Below is a small trained network, with its code and all its weights. Each question gives an input and a class and asks what happens when units are switched off, that is, made to give their printed mean instead of their output.

import numpy as np


def w(rows, s, z=0):
    codes = np.array(rows[::2]) - 128.0
    scale = np.full(codes.shape[1], s)
    scale[-1] = z or s
    return codes * scale


def norm(h):
    return h / np.sqrt((h * h).mean(-1, keepdims=True) + 1e-5)


def f(y):
    return y / 2 * (1 + np.tanh(0.7978845608 * (y + 0.044715 * y**3)))


def log_softmax(a):
    a = a - a.max(-1, keepdims=True)
    return a - np.log(np.exp(a).sum(-1, keepdims=True))


def net(x, mask):
    res = np.array(x, float).reshape(1, 5) / 4 @ E
    u = 0
    for l in range(3):
        y = f(norm(res) @ A[l][:, :-1].T + A[l][:, -1])
        res = res + np.where(mask[u : u + 13], y, B[l][:, -1]) @ B[l][:, :-1]
        u += 13
    return log_softmax(norm(res)[-1] @ U[:, :-1].T + U[:, -1])


A, B = {}, {}
E = w([
[224,136,180,105,133,42,73,4],'x0',
[165,127,148,116,25,103,238,131],'x1',
[109,132,236,204,191,119,156,132],'x2',
[50,12,146,167,53,104,83,65],'x3',
[45,173,124,79,140,88,158,93],'x4',
],0.003)
A[0] = w([
[51,86,143,150,80,98,90,109,139],'L0N0',
[99,99,65,146,233,139,97,95,89],'L0N1',
[18,180,124,40,162,49,165,89,64],'L0N2',
[191,118,148,94,124,121,122,72,99],'L0N3',
[241,56,104,207,135,171,121,153,113],'L0N4',
[169,79,131,109,54,79,239,171,65],'L0N5',
[184,190,130,85,182,120,187,148,139],'L0N6',
[119,171,43,31,92,183,81,103,65],'L0N7',
[141,140,49,87,74,85,108,126,2],'L0N8',
[174,131,177,123,50,83,239,147,17],'L0N9',
[88,153,63,213,80,145,158,203,72],'L0N10',
[110,103,253,177,213,87,165,178,40],'L0N11',
[76,122,117,115,94,163,128,214,46],'L0N12',
],0.0055,0.0026)
B[0] = w([
[135,174,101,190,98,143,129,184,239],'L0N0',
[144,159,134,123,182,209,111,100,205],'L0N1',
[83,154,195,66,82,130,137,171,240],'L0N2',
[143,112,135,138,136,89,161,142,179],'L0N3',
[2,200,193,19,67,105,124,144,237],'L0N4',
[58,159,77,111,186,142,88,69,242],'L0N5',
[116,144,106,206,80,115,102,160,255],'L0N6',
[174,77,154,155,82,161,170,125,241],'L0N7',
[185,115,155,142,140,170,108,169,155],'L0N8',
[108,138,71,99,144,195,111,39,223],'L0N9',
[113,85,125,120,181,103,157,143,225],'L0N10',
[171,102,171,148,110,160,222,101,231],'L0N11',
[179,106,137,104,195,99,145,180,189],'L0N12',
],0.0067,0.0021)
A[1] = w([
[213,164,149,112,109,27,108,33,177],'L1N0',
[137,255,149,203,178,183,139,156,189],'L1N1',
[102,107,109,160,176,80,150,154,61],'L1N2',
[146,121,162,74,118,74,58,100,143],'L1N3',
[176,98,144,129,177,101,110,107,95],'L1N4',
[174,188,126,116,123,118,166,187,119],'L1N5',
[61,71,127,207,53,69,108,153,96],'L1N6',
[125,145,152,7,109,155,79,164,166],'L1N7',
[196,44,47,46,75,133,79,151,101],'L1N8',
[74,62,114,164,110,135,136,83,145],'L1N9',
[136,125,180,115,214,232,17,119,4],'L1N10',
[146,136,101,83,103,146,127,166,129],'L1N11',
[141,127,130,91,216,218,41,82,12],'L1N12',
],0.005,0.0023)
B[1] = w([
[83,49,60,73,218,187,134,236,218],'L1N0',
[190,98,67,87,7,107,105,116,255],'L1N1',
[162,79,82,100,191,120,148,99,115],'L1N2',
[78,122,101,150,175,114,200,207,157],'L1N3',
[97,69,165,90,79,137,180,168,110],'L1N4',
[103,141,96,128,148,90,4,79,162],'L1N5',
[160,178,82,123,135,98,83,123,151],'L1N6',
[70,139,195,160,82,108,193,104,208],'L1N7',
[146,177,237,233,148,160,253,121,186],'L1N8',
[211,168,94,164,100,133,71,121,160],'L1N9',
[77,123,71,70,88,163,148,61,168],'L1N10',
[154,140,153,150,109,116,124,95,157],'L1N11',
[120,132,45,104,93,184,156,88,147],'L1N12',
],0.0049,0.0032)
A[2] = w([
[78,155,202,50,91,110,105,147,90],'L2N0',
[67,81,129,189,129,166,104,146,122],'L2N1',
[111,181,84,178,59,109,116,71,113],'L2N2',
[214,144,233,202,184,163,182,61,48],'L2N3',
[89,108,107,105,150,183,89,62,71],'L2N4',
[45,135,227,123,109,97,110,125,83],'L2N5',
[124,164,79,186,142,146,155,154,250],'L2N6',
[93,98,96,237,130,78,40,108,73],'L2N7',
[179,153,55,161,100,86,2,152,59],'L2N8',
[123,25,116,99,253,112,123,206,28],'L2N9',
[103,131,64,97,182,197,146,14,95],'L2N10',
[116,52,105,113,223,67,180,176,75],'L2N11',
[122,103,142,207,105,99,180,75,139],'L2N12',
],0.006,0.0022)
B[2] = w([
[43,147,196,203,134,145,117,177,206],'L2N0',
[142,167,127,64,141,98,161,123,169],'L2N1',
[163,99,130,105,208,135,100,168,223],'L2N2',
[195,86,121,222,84,168,254,126,188],'L2N3',
[136,133,93,121,107,212,150,67,178],'L2N4',
[86,202,152,149,107,142,104,160,195],'L2N5',
[152,91,166,122,126,87,86,72,233],'L2N6',
[175,202,89,97,72,87,93,134,142],'L2N7',
[167,170,137,169,104,43,107,128,175],'L2N8',
[111,78,121,77,187,89,162,192,211],'L2N9',
[116,92,133,55,70,201,64,81,253],'L2N10',
[170,89,72,59,186,133,96,188,195],'L2N11',
[188,131,103,103,131,179,154,152,169],'L2N12',
],0.0062,0.0032)
U = w([
[101,102,70,35,91,251,83,4,172],'0',
[128,26,87,43,235,90,155,218,167],'1',
[1,215,231,172,84,130,137,158,167],'2',
[242,80,161,208,87,188,250,107,147],'3',
[242,194,75,152,84,25,18,121,145],'4',
[138,97,180,157,144,113,82,82,111],'5',
[117,98,158,171,196,77,104,23,6],'6',
[104,90,139,210,210,71,106,16,3],'7',
],0.0087,0.0053)

Each question gives the input, the list of numbers given to net, and the class t.
The units are the neurons (one row each of A and B). Each row of codes is followed by its name. A weight is (code - 128) times the scale printed after its matrix; where a second scale follows, it is the last column's (A, B and U).
mask holds one flag per neuron, layer by layer. A switched-off neuron (its flag False) gives its mean, the last column of its row in B, instead of its output. The means were averaged over made-up inputs and are rounded, as every weight is.
A unit's drop is (log p(t) with every unit on - log p(t) with that unit switched off) / (log p(t) with every unit on - log p(t) with every unit switched off).
The circuit of an input: a set's keep is (log p(t) with only the set's units on - log p(t) with every unit switched off) / (log p(t) with every unit on - log p(t) with every unit switched off). Starting from the 12 units with the biggest drops (on a tie, the unit counted first), units are removed one at a time, each time the one whose removal leaves the highest keep (on an exact tie, the one counted first), for as long as the keep stays at least 0.8.
units of the circuit, in order: the units of the circuit, biggest drop first
unit that matters most: the unit with the biggest drop
k most important neurons: the k neurons with the biggest drops, biggest first
k most important neurons of layer l: the k neurons of layer l with the biggest drops, biggest first
input [5,-1,7,0,2], class 3: most important neuron : L0N11
input [5,4,4,6,1], class 4: units of the circuit, in order : L0N0, L1N6, L2N7
input [-3,7,-8,-4,4], class 3: units of the circuit, in order : L0N7, L0N4
input [1,-5,7,-7,1], class 3: 3 most important neurons : L0N11, L2N3, L0N0
input [-4,7,5,4,-6], class 0: 2 most important neurons : L0N9, L0N5
input [-7,7,2,-3,7], class 0: units of the circuit, in order : L0N9, L0N5
input [-6,4,3,7,-3], class 4: 3 most important neurons : L1N9, L1N6, L0N0
input [6,-7,-8,-2,-5], class 3: units of the circuit, in order : L1N8, L2N3
input [-6,5,-5,-4,7], class 2: 2 most important neurons : L0N2, L1N0
input [-5,6,-5,8,-7], class 4: 2 most important neurons : L0N2, L1N9
input [-1,-1,-5,-6,-1], class 4: 2 most important neurons : L0N6, L1N5
input [2,-6,-8,-8,-7], class 3: 4 most important neurons of layer 0 : L0N7, L0N0, L0N5, L0N2
input [5,-6,-5,-8,5], class 4: 3 most important neurons : L0N6, L0N4, L0N9
input [4,-3,4,0,-4], class 1: unit that matters most : L1N0
input [4,8,5,7,2], class 0: 2 most important neurons : L0N9, L0N6
input [0,0,-7,4,-5], class 3: 2 most important neurons of layer 0 : L0N2, L0N7
input [-6,-1,-5,-4,-8], class 2: units of the circuit, in order : L0N4, L1N7
input [-5,3,0,-4,4], class 1: units of the circuit, in order : L0N10, L0N12
input [6,-1,4,-8,-8], class 2: 3 most important neurons : L0N4, L0N0, L2N0
input [4,-8,3,-6,0], class 0: units of the circuit, in order : L1N10
